Below are the code and all the weights of a small trained network. Each question names an input and a class and asks about switching units off, where a switched-off unit gives its printed mean instead of its output.

import numpy as np


def w(rows, s, z=0):
    codes = np.array(rows[::2]) - 128.0
    scale = np.full(codes.shape[1], s)
    scale[-1] = z or s
    return codes * scale


def f(y):
    return np.maximum(y, 0)


def log_softmax(a):
    a = a - a.max(-1, keepdims=True)
    return a - np.log(np.exp(a).sum(-1, keepdims=True))


def net(x, mask):
    res = np.array(x, float).reshape(1, 8) / 4 @ E
    y = f(res @ A[0][:, :-1].T + A[0][:, -1])
    res = res + np.where(mask, y, B[0][:, -1]) @ B[0][:, :-1]
    return log_softmax(res[-1] @ U[:, :-1].T + U[:, -1])


A, B = {}, {}
E = w([
[122,133,125,127,126,128,136,124,126,133],'x0',
[131,122,129,122,129,135,125,130,124,123],'x1',
[130,130,121,145,118,106,125,135,134,123],'x2',
[121,134,124,118,129,137,134,121,122,135],'x3',
[136,121,135,147,125,109,121,136,138,120],'x4',
[217,151,90,136,122,191,216,202,209,141],'x5',
[95,55,81,34,177,46,162,118,202,130],'x6',
[123,79,160,104,111,74,142,204,43,248],'x7',
],0.014)
A[0] = w([
[128,165,166,191,90,165,82,142,57,151,48],'N0',
[140,109,163,113,104,115,162,170,85,166,142],'N1',
[143,102,139,130,111,128,133,204,95,248,82],'N2',
[201,124,118,137,135,101,149,149,62,150,50],'N3',
[65,116,174,152,138,128,43,49,95,109,102],'N4',
[83,126,160,138,92,127,95,54,96,97,76],'N5',
[89,95,156,98,117,95,137,92,104,154,84],'N6',
[100,74,87,76,166,104,169,124,199,109,116],'N7',
[204,181,132,181,98,196,135,98,151,119,131],'N8',
[173,226,111,162,116,186,139,124,159,83,139],'N9',
[86,148,158,115,125,127,129,168,143,99,112],'N10',
[105,138,160,146,148,106,76,60,89,107,85],'N11',
[120,100,100,138,156,122,111,31,162,81,34],'N12',
[184,125,122,119,144,137,220,195,191,175,12],'N13',
[90,145,167,143,173,96,91,84,85,98,195],'N14',
[159,213,140,140,93,141,139,152,128,135,109],'N15',
[142,171,176,171,101,147,112,126,71,148,100],'N16',
[121,172,168,158,104,161,102,160,75,118,197],'N17',
[68,54,133,53,145,14,108,149,94,180,106],'N18',
[100,166,113,112,121,136,93,92,186,70,116],'N19',
[149,91,115,82,174,101,171,92,188,118,33],'N20',
[126,150,89,97,123,114,95,162,135,111,136],'N21',
[138,155,115,164,118,191,148,142,146,77,139],'N22',
[100,143,159,104,119,129,147,100,157,84,88],'N23',
[139,83,83,129,160,109,154,112,164,113,41],'N24',
[118,144,134,145,138,106,88,72,79,96,75],'N25',
[168,109,170,139,104,125,159,183,84,204,7],'N26',
],0.012,0.017)
B[0] = w([
[184,83,132,119,54,82,64,70,42,172,189],'N0',
[145,106,126,124,83,150,118,99,109,133,204],'N1',
[164,185,76,136,87,116,129,95,132,57,227],'N2',
[130,156,110,130,118,133,143,165,166,90,155],'N3',
[159,172,106,143,135,152,163,113,174,90,216],'N4',
[114,177,106,142,125,143,141,143,185,125,179],'N5',
[114,68,178,121,129,107,124,161,81,164,170],'N6',
[170,179,75,140,44,147,120,98,132,84,218],'N7',
[90,107,146,114,204,122,158,176,126,137,223],'N8',
[78,116,177,132,190,149,173,171,142,157,233],'N9',
[126,112,109,103,122,156,143,119,125,144,129],'N10',
[133,177,105,120,147,131,191,127,168,107,184],'N11',
[137,73,117,136,52,80,53,69,50,137,173],'N12',
[166,134,91,163,26,99,11,61,81,120,199],'N13',
[185,84,82,114,71,101,72,75,106,127,225],'N14',
[112,127,153,117,176,113,123,147,133,149,177],'N15',
[165,138,105,118,78,124,42,87,99,102,189],'N16',
[142,202,65,127,136,163,186,154,187,97,226],'N17',
[75,29,195,101,167,113,126,148,57,182,252],'N18',
[197,166,92,117,81,107,120,102,90,129,198],'N19',
[143,199,80,115,130,129,174,162,186,130,173],'N20',
[147,104,119,129,129,134,122,103,152,121,146],'N21',
[82,109,155,140,166,144,150,174,147,121,203],'N22',
[119,122,98,156,91,116,91,104,115,132,152],'N23',
[136,174,108,160,149,168,191,149,175,126,154],'N24',
[127,154,108,133,111,154,184,156,196,131,169],'N25',
[132,226,58,137,151,166,228,175,193,92,183],'N26',
],0.011,0.021)
U = w([
[170,191,115,147,122,118,152,149,224,122,253],'0',
[193,102,127,144,61,97,50,84,86,145,72],'1',
[67,49,246,135,184,107,122,194,116,196,53],'2',
],0.011,0.002)

Each question gives the input, the list of numbers given to net, and the class t.
The units are the neurons (one row each of A and B). Each row of codes is followed by its name. A weight is (code - 128) times the scale printed after its matrix; where a second scale follows, it is the last column's (A, B and U).
mask holds one flag per neuron, in row order. A switched-off neuron (its flag False) gives its mean, the last column of its row in B, instead of its output. The means were averaged over made-up inputs and are rounded, as every weight is.
A unit's drop is (log p(t) with every unit on - log p(t) with that unit switched off) / (log p(t) with every unit on - log p(t) with every unit switched off).
The circuit of an input: a set's keep is (log p(t) with only the set's units on - log p(t) with every unit switched off) / (log p(t) with every unit on - log p(t) with every unit switched off). Starting from the 12 units with the biggest drops (on a tie, the unit counted first), units are removed one at a time, each time the one whose removal leaves the highest keep (on an exact tie, the one counted first), for as long as the keep stays at least 0.8.
circuit, biggest first: the units of the circuit, biggest drop first
unit that matters most: the unit with the biggest drop
top k neurons: the k neurons with the biggest drops, biggest first
drop when u is switched off: that unit's drop, to one decimal
input [-8,7,-8,-3,5,-1,6,3], class 2: unit that matters most : N18
input [-3,0,-1,-2,1,8,3,1], class 1: top 3 neurons : [N13; N17; N26]
input [1,4,-6,-7,-1,1,4,3], class 1: top 4 neurons : [N9; N8; N7; N22]
input [5,-1,-8,3,6,-2,-6,0], class 0: top 3 neurons : [N17; N13; N18]
input [1,-5,-3,-2,3,0,2,-8], class 1: top 2 neurons : [N12; N17]
input [8,-1,3,7,8,3,1,1], class 1: top 2 neurons : [N17; N26]
input [-3,-2,-7,4,3,5,-6,8], class 0: top 2 neurons : [N26; N17]
input [8,7,6,-4,-4,-7,-1,-7], class 0: top 2 neurons : [N4; N11]
input [-5,4,2,-5,6,-6,-2,-2], class 0: top 2 neurons : [N4; N11]
input [4,2,8,-6,-2,-2,2,-7], class 1: top 2 neurons : [N12; N17]
input [0,-7,7,1,7,-7,-2,0], class 0: top 4 neurons : [N4; N11; N25; N5]
input [-5,2,3,1,-5,-8,-3,-6], class 0: top 2 neurons : [N4; N11]
input [-7,-6,-3,3,-8,0,2,-7], class 1: top 3 neurons : [N12; N17; N26]
input [3,3,-6,-2,-4,8,1,4], class 1: circuit, biggest first : [N13]
input [-4,-4,0,4,6,-5,-6,0], class 0: top 4 neurons : [N17; N4; N11; N25]
input [5,1,0,-1,2,-5,4,1], class 2: drop when N13 is switched off : 0.1
input [-4,8,-1,0,-6,7,7,2], class 1: drop when N13 is switched off : 1.6
input [-4,-7,-2,-6,8,-6,1,8], class 2: drop when N7 is switched off : 0.3
input [4,3,-6,0,-7,-4,2,2], class 2: drop when N18 is switched off : 0.2
input [5,4,-6,1,7,-7,-4,-1], class 0: unit that matters most : N4
